Here is a tiny trained network, its code and every weight. The questions are about switching its units off for an input and a target symbol, where a switched-off unit gives its printed mean instead of its output.

import numpy as np


def w(rows, s, z=0):
    codes = np.array(rows[::2]) - 128.0
    scale = np.full(codes.shape[1], s)
    scale[-1] = z or s
    return codes * scale


def f(y):
    return y / 2 * (1 + np.tanh(0.7978845608 * (y + 0.044715 * y**3)))


def softmax(a):
    e = np.exp(a - a.max(-1, keepdims=True))
    return e / e.sum(-1, keepdims=True)


def log_softmax(a):
    a = a - a.max(-1, keepdims=True)
    return a - np.log(np.exp(a).sum(-1, keepdims=True))


def net(x, mask):
    ids = ['βγδζηλμξπστψ'.index(c) for c in x.split()]
    T = len(ids)
    res = E[ids] + P[:T]
    q, k, v = (res @ M[0].T for M in (Q, K, V))
    z = softmax(np.where(np.tri(T) > 0, q @ k.T / 3**0.5, -1e9)) @ v
    res = res + np.where(mask[0], z, O[0][:, -1]) @ O[0][:, :-1]
    y = f(res @ A[0][:, :-1].T + A[0][:, -1])
    res = res + np.where(mask[1:13], y, B[0][:, -1]) @ B[0][:, :-1]
    return log_softmax(res[-1] @ U[:, :-1].T + U[:, -1])


Q, K, V, O, A, B = {}, {}, {}, {}, {}, {}
E = w([
[162,38,178,102],'β',
[132,155,71,163],'γ',
[151,88,124,137],'δ',
[215,241,83,204],'ζ',
[89,119,126,144],'η',
[123,172,183,149],'λ',
[151,100,127,159],'μ',
[131,76,93,155],'ξ',
[151,177,79,178],'π',
[182,133,130,201],'σ',
[56,211,253,196],'τ',
[16,191,209,181],'ψ',
],0.016)
P = w([
[210,95,137,15],'0',
[70,177,135,139],'1',
[119,81,45,122],'2',
[240,149,156,137],'3',
[68,140,147,187],'4',
[92,91,59,136],'5',
[247,155,155,144],'6',
[69,125,154,212],'7',
[82,105,75,127],'8',
],0.014)
Q[0] = w([
[7,63,2,106],'h0',
[117,75,140,161],'h0',
[224,119,124,155],'h0',
],0.011)
K[0] = w([
[114,96,133,252],'h0',
[117,96,169,115],'h0',
[155,169,139,105],'h0',
],0.016)
V[0] = w([
[41,98,100,217],'h0',
[228,106,255,167],'h0',
[233,221,24,189],'h0',
],0.0089)
O[0] = w([
[124,139,2,70,112],'h0',
[209,39,200,210,206],'h0',
[183,198,164,92,251],'h0',
],0.01,0.0019)
A[0] = w([
[221,101,70,116,216],'n0',
[22,123,141,68,119],'n1',
[78,108,128,209,84],'n2',
[225,161,165,52,59],'n3',
[204,110,92,81,148],'n4',
[205,41,81,9,35],'n5',
[158,29,146,17,194],'n6',
[221,55,183,111,2],'n7',
[190,49,83,127,36],'n8',
[39,59,59,54,95],'n9',
[64,164,232,151,74],'n10',
[11,155,194,150,172],'n11',
],0.011,0.012)
B[0] = w([
[63,79,209,101,248],'n0',
[86,66,186,177,176],'n1',
[136,237,172,85,167],'n2',
[42,117,92,145,180],'n3',
[108,58,125,175,170],'n4',
[90,146,31,254,143],'n5',
[165,189,191,99,182],'n6',
[125,171,12,173,213],'n7',
[75,133,78,152,141],'n8',
[207,179,127,12,236],'n9',
[70,127,138,44,201],'n10',
[184,80,59,224,211],'n11',
],0.01,0.011)
U = w([
[194,83,166,118,190],'β',
[27,160,77,133,2],'γ',
[112,1,134,139,152],'δ',
[139,167,147,125,90],'ζ',
[157,93,56,135,169],'η',
[116,86,127,128,169],'λ',
[128,102,117,138,111],'μ',
[104,113,156,75,161],'ξ',
[127,195,82,148,91],'π',
[157,107,118,153,136],'σ',
[26,125,164,130,123],'τ',
[69,51,56,166,116],'ψ',
],0.013,0.0098)

Each question gives the input, a string of symbols that net reads in full, and the target symbol t.
The units are the heads (3 rows each of Q, K, V and O) and the neurons (one row each of A and B). Each row of codes is followed by its name. A weight is (code - 128) times the scale printed after its matrix; where a second scale follows, it is the last column's (O, A, B and U).
mask holds one flag per unit, heads first, then neurons. A switched-off unit (its flag False) gives its mean, the last column of its rows in O or B, instead of its output. The means were averaged over made-up inputs and are rounded, as every weight is.
A unit's drop is (log p(t) with every unit on - log p(t) with that unit switched off) / (log p(t) with every unit on - log p(t) with every unit switched off).
The circuit of an input: a set's keep is (log p(t) with only the set's units on - log p(t) with every unit switched off) / (log p(t) with every unit on - log p(t) with every unit switched off). Starting from the 12 units with the biggest drops (on a tie, the unit counted first), units are removed one at a time, each time the one whose removal leaves the highest keep (on an exact tie, the one counted first), for as long as the keep stays at least 0.8.
circuit, biggest first: the units of the circuit, biggest drop first
unit that matters most: the unit with the biggest drop
k most important neurons: the k neurons with the biggest drops, biggest first
drop of u: that unit's drop, to one decimal
input ζ σ π ξ μ ψ π σ, target π: 3 most important neurons	[n7; n0; n1]
input β η γ, target ξ: unit that matters most	n9
input σ ζ π π λ τ ξ, target ψ: 2 most important neurons	[n7; n3]
input τ η η π π η η π δ, target ξ: 4 most important neurons	[n0; n11; n9; n7]
input β π δ δ ζ π μ, target π: circuit, biggest first	[n7; h0; n2]
input β ζ τ δ, target π: circuit, biggest first	[n7; h0; n2; n6]
input π τ τ ζ, target τ: 2 most important neurons	[n3; n0]
input ζ π π ψ η η η, target γ: circuit, biggest first	[h0; n7; n3; n10]
input π η μ, target ξ: 2 most important neurons	[n9; n11]
input π η π σ η, target η: circuit, biggest first	[h0; n9; n11]
input τ η τ π η τ η π π, target ξ: 2 most important neurons	[n11; n0]
input π π ψ ψ η β, target ξ: circuit, biggest first	[n9; h0]
input λ η π γ β, target β: circuit, biggest first	[n6; n3]
input δ ζ σ σ σ τ η τ β, target ψ: 4 most important neurons	[n5; n8; n4; n0]
input μ σ τ γ π σ η ψ β, target η: unit that matters most	n5
input π π η η, target τ: 3 most important neurons	[n3; n9; n10]
input β β σ, target δ: 3 most important neurons	[n9; n0; n7]
input σ π π π π λ π, target ψ: 2 most important neurons	[n7; n3]
input λ β β π ψ β, target η: 2 most important neurons	[n9; n5]
input π η γ π π η η π β, target ξ: unit that matters most	n6
input β η β η, target π: circuit, biggest first	[h0; n7; n2; n0]
input π β η δ η ψ π, target τ: 4 most important neurons	[n3; n11; n9; n0]
input σ π ξ β, target ψ: 3 most important neurons	[n7; n3; n9]
input π σ γ, target δ: 2 most important neurons	[n0; n7]
input π σ ψ π ζ ψ, target η: drop of n6	0.0
input π π π η β τ η, target τ: drop of n11	0.2
input β π π π ζ π π τ η, target ξ: drop of n9	1.9
input ζ π η σ β, target β: drop of n1	0.1
